Below is a small trained network, with its code and all its weights. Each question gives an input and a class and asks what happens when units are switched off, that is, made to give their printed mean instead of their output.

import numpy as np


def w(rows, s, z=0):
    codes = np.array(rows[::2]) - 128.0
    scale = np.full(codes.shape[1], s)
    scale[-1] = z or s
    return codes * scale


def norm(h):
    return h / np.sqrt((h * h).mean(-1, keepdims=True) + 1e-5)


def f(y):
    return np.maximum(y, 0)


def log_softmax(a):
    a = a - a.max(-1, keepdims=True)
    return a - np.log(np.exp(a).sum(-1, keepdims=True))


def net(x, mask):
    res = np.array(x, float).reshape(1, 2) / 4 @ E
    u = 0
    for l in range(2):
        y = f(norm(res) @ A[l][:, :-1].T + A[l][:, -1])
        res = res + np.where(mask[u : u + 11], y, B[l][:, -1]) @ B[l][:, :-1]
        u += 11
    return log_softmax(norm(res)[-1] @ U[:, :-1].T + U[:, -1])


A, B = {}, {}
E = w([
[41,139,42,184,16,175,139],'x0',
[131,159,23,218,253,44,123],'x1',
],0.0049)
A[0] = w([
[97,27,237,107,30,232,142,40],'0.n0',
[87,118,62,210,72,152,83,2],'0.n1',
[173,133,111,193,180,46,171,42],'0.n2',
[178,104,217,103,221,88,164,67],'0.n3',
[98,173,26,162,138,134,102,69],'0.n4',
[40,151,10,131,79,168,194,19],'0.n5',
[130,192,65,173,122,123,143,79],'0.n6',
[114,138,81,75,156,170,85,95],'0.n7',
[114,123,5,185,137,133,191,86],'0.n8',
[91,73,218,96,29,190,158,112],'0.n9',
[3,163,35,137,77,174,121,27],'0.n10',
],0.0047,0.0023)
B[0] = w([
[187,85,124,37,126,232,151,253],'0.n0',
[70,173,170,119,165,65,157,190],'0.n1',
[170,119,123,98,79,227,159,197],'0.n2',
[3,158,158,166,134,97,144,227],'0.n3',
[108,107,129,214,108,104,112,198],'0.n4',
[43,139,242,159,139,50,161,215],'0.n5',
[112,86,131,200,132,134,126,179],'0.n6',
[122,102,132,88,106,141,132,128],'0.n7',
[116,41,97,219,125,87,112,214],'0.n8',
[185,83,48,52,121,166,151,247],'0.n9',
[46,121,178,110,149,36,156,221],'0.n10',
],0.0047,0.005)
A[1] = w([
[130,222,184,83,164,105,83,22],'1.n0',
[225,151,5,196,149,141,79,31],'1.n1',
[87,216,118,173,115,160,104,174],'1.n2',
[86,99,182,77,81,106,157,208],'1.n3',
[175,125,134,3,104,254,117,216],'1.n4',
[239,146,132,87,177,156,144,108],'1.n5',
[195,93,105,160,175,147,123,97],'1.n6',
[117,180,177,112,141,112,117,7],'1.n7',
[152,132,129,98,114,141,141,134],'1.n8',
[111,101,154,119,192,82,183,183],'1.n9',
[189,168,131,47,99,159,171,173],'1.n10',
],0.0072,0.0015)
B[1] = w([
[98,181,169,138,91,122,141,160],'1.n0',
[174,86,87,86,108,181,58,160],'1.n1',
[137,129,179,126,156,83,130,147],'1.n2',
[164,125,80,81,177,171,91,207],'1.n3',
[254,60,174,145,129,46,188,254],'1.n4',
[95,131,154,129,47,96,180,174],'1.n5',
[118,149,127,110,140,199,102,152],'1.n6',
[142,157,137,146,128,162,150,146],'1.n7',
[135,108,129,120,166,119,130,155],'1.n8',
[152,163,123,133,81,159,129,205],'1.n9',
[190,71,152,140,147,97,131,195],'1.n10',
],0.0083,0.0084)
U = w([
[248,47,163,71,109,119,188,176],'0',
[155,235,192,126,124,146,161,173],'1',
[60,96,113,204,115,58,151,207],'2',
[66,86,94,51,97,158,165,105],'3',
[192,117,47,157,151,196,64,181],'4',
[138,134,103,104,115,121,132,12],'5',
[132,124,124,103,117,126,108,1],'6',
],0.015,0.0054)

Each question gives the input, the list of numbers given to net, and the class t.
The units are the neurons (one row each of A and B). Each row of codes is followed by its name. A weight is (code - 128) times the scale printed after its matrix; where a second scale follows, it is the last column's (A, B and U).
mask holds one flag per neuron, layer by layer. A switched-off neuron (its flag False) gives its mean, the last column of its row in B, instead of its output. The means were averaged over made-up inputs and are rounded, as every weight is.
A unit's drop is (log p(t) with every unit on - log p(t) with that unit switched off) / (log p(t) with every unit on - log p(t) with every unit switched off).
most important unit: the unit with the biggest drop
top k neurons: the k neurons with the biggest drops, biggest first
k most important neurons of layer l: the k neurons of layer l with the biggest drops, biggest first
drop when u is switched off: that unit's drop, to one decimal
input [-3,4], class 4: top 2 neurons	(0.n5 1.n4)
input [-7,-2], class 1: 4 most important neurons of layer 0	(0.n3 0.n0 0.n9 0.n2)
input [1,5], class 4: 2 most important neurons of layer 1	(1.n1 1.n4)
input [-7,8], class 4: 4 most important neurons of layer 0	(0.n5 0.n10 0.n1 0.n2)
input [2,8], class 4: most important unit	1.n1
input [-8,-1], class 1: top 3 neurons	(0.n3 0.n0 1.n4)
input [8,-2], class 3: 2 most important neurons of layer 1	(1.n4 1.n3)
input [-6,6], class 1: 2 most important neurons of layer 1	(1.n4 1.n3)
input [-7,-1], class 1: 2 most important neurons of layer 0	(0.n3 0.n0)
input [-4,6], class 4: drop when 1.n4 is switched off	0.3
input [-3,5], class 4: drop when 1.n4 is switched off	0.2
input [-2,8], class 4: drop when 0.n6 is switched off	0.0
